Below is a small trained network, with its code and all its weights. Each question gives an input and a class and asks what happens when units are switched off, that is, made to give their printed mean instead of their output.

import numpy as np


def w(rows, s, z=0):
    codes = np.array(rows[::2]) - 128.0
    scale = np.full(codes.shape[1], s)
    scale[-1] = z or s
    return codes * scale


def norm(h):
    return h / np.sqrt((h * h).mean(-1, keepdims=True) + 1e-5)


def f(y):
    return y / 2 * (1 + np.tanh(0.7978845608 * (y + 0.044715 * y**3)))


def log_softmax(a):
    a = a - a.max(-1, keepdims=True)
    return a - np.log(np.exp(a).sum(-1, keepdims=True))


def net(x, mask):
    res = np.array(x, float).reshape(1, 2) / 4 @ E
    u = 0
    for l in range(4):
        y = f(norm(res) @ A[l][:, :-1].T + A[l][:, -1])
        res = res + np.where(mask[u : u + 5], y, B[l][:, -1]) @ B[l][:, :-1]
        u += 5
    return log_softmax(norm(res)[-1] @ U[:, :-1].T + U[:, -1])


A, B = {}, {}
E = w([
[147,71,221,246],'x0',
[200,87,95,38],'x1',
],0.0013)
A[0] = w([
[203,79,199,161,88],'0.n0',
[125,178,97,39,2],'0.n1',
[101,82,90,134,129],'0.n2',
[52,146,172,172,118],'0.n3',
[138,123,1,80,134],'0.n4',
],0.0035,0.00076)
B[0] = w([
[98,86,3,34,234],'0.n0',
[147,107,208,67,187],'0.n1',
[107,115,148,129,127],'0.n2',
[44,205,109,164,238],'0.n3',
[137,172,233,121,254],'0.n4',
],0.0026,0.00089)
A[1] = w([
[132,129,254,93,140],'1.n0',
[72,151,117,175,2],'1.n1',
[112,174,106,72,215],'1.n2',
[136,32,106,121,108],'1.n3',
[180,110,107,141,162],'1.n4',
],0.0064,0.001)
B[1] = w([
[176,64,123,109,251],'1.n0',
[155,60,39,142,221],'1.n1',
[209,28,180,120,218],'1.n2',
[5,234,195,57,201],'1.n3',
[14,174,114,82,141],'1.n4',
],0.003,0.0017)
A[2] = w([
[53,202,145,62,255],'2.n0',
[158,116,106,238,64],'2.n1',
[86,75,148,62,125],'2.n2',
[134,108,68,255,90],'2.n3',
[153,103,116,130,215],'2.n4',
],0.0044,0.00064)
B[2] = w([
[120,166,139,253,190],'2.n0',
[95,127,56,89,196],'2.n1',
[86,112,116,143,168],'2.n2',
[114,133,81,40,252],'2.n3',
[169,110,176,84,150],'2.n4',
],0.0053,0.0023)
A[3] = w([
[114,111,139,106,172],'3.n0',
[136,137,122,208,100],'3.n1',
[145,120,215,75,250],'3.n2',
[215,119,107,46,98],'3.n3',
[123,109,3,120,78],'3.n4',
],0.0039,0.0011)
B[3] = w([
[154,106,112,115,164],'3.n0',
[147,148,129,145,104],'3.n1',
[151,56,115,168,248],'3.n2',
[106,117,148,189,245],'3.n3',
[109,122,123,3,240],'3.n4',
],0.005,0.0014)
U = w([
[78,138,61,10,177],'0',
[55,221,190,228,159],'1',
[230,15,232,138,166],'2',
[189,212,161,109,2],'3',
],0.011,0.0085)

Each question gives the input, the list of numbers given to net, and the class t.
The units are the neurons (one row each of A and B). Each row of codes is followed by its name. A weight is (code - 128) times the scale printed after its matrix; where a second scale follows, it is the last column's (A, B and U).
mask holds one flag per neuron, layer by layer. A switched-off neuron (its flag False) gives its mean, the last column of its row in B, instead of its output. The means were averaged over made-up inputs and are rounded, as every weight is.
A unit's drop is (log p(t) with every unit on - log p(t) with that unit switched off) / (log p(t) with every unit on - log p(t) with every unit switched off).
top k neurons: the k neurons with the biggest drops, biggest first
top k neurons in layer l: the k neurons of layer l with the biggest drops, biggest first
drop when u is switched off: that unit's drop, to one decimal
input [8,0], class 1: top 2 neurons in layer 0 -> 0.n0, 0.n4
input [4,8], class 1: top neuron -> 1.n3
input [7,0], class 1: top 2 neurons -> 0.n0, 1.n3
input [4,-1], class 0: top 3 neurons -> 0.n3, 0.n1, 1.n1
input [1,0], class 1: top 4 neurons -> 0.n0, 1.n3, 0.n4, 2.n0
input [5,-1], class 0: top 3 neurons -> 0.n3, 0.n1, 1.n1
input [-5,-5], class 2: top 2 neurons -> 1.n2, 0.n1
input [8,2], class 1: top 2 neurons -> 1.n3, 0.n0
input [2,1], class 1: drop when 1.n3 is switched off -> 0.1
input [6,2], class 1: drop when 1.n3 is switched off -> 0.1
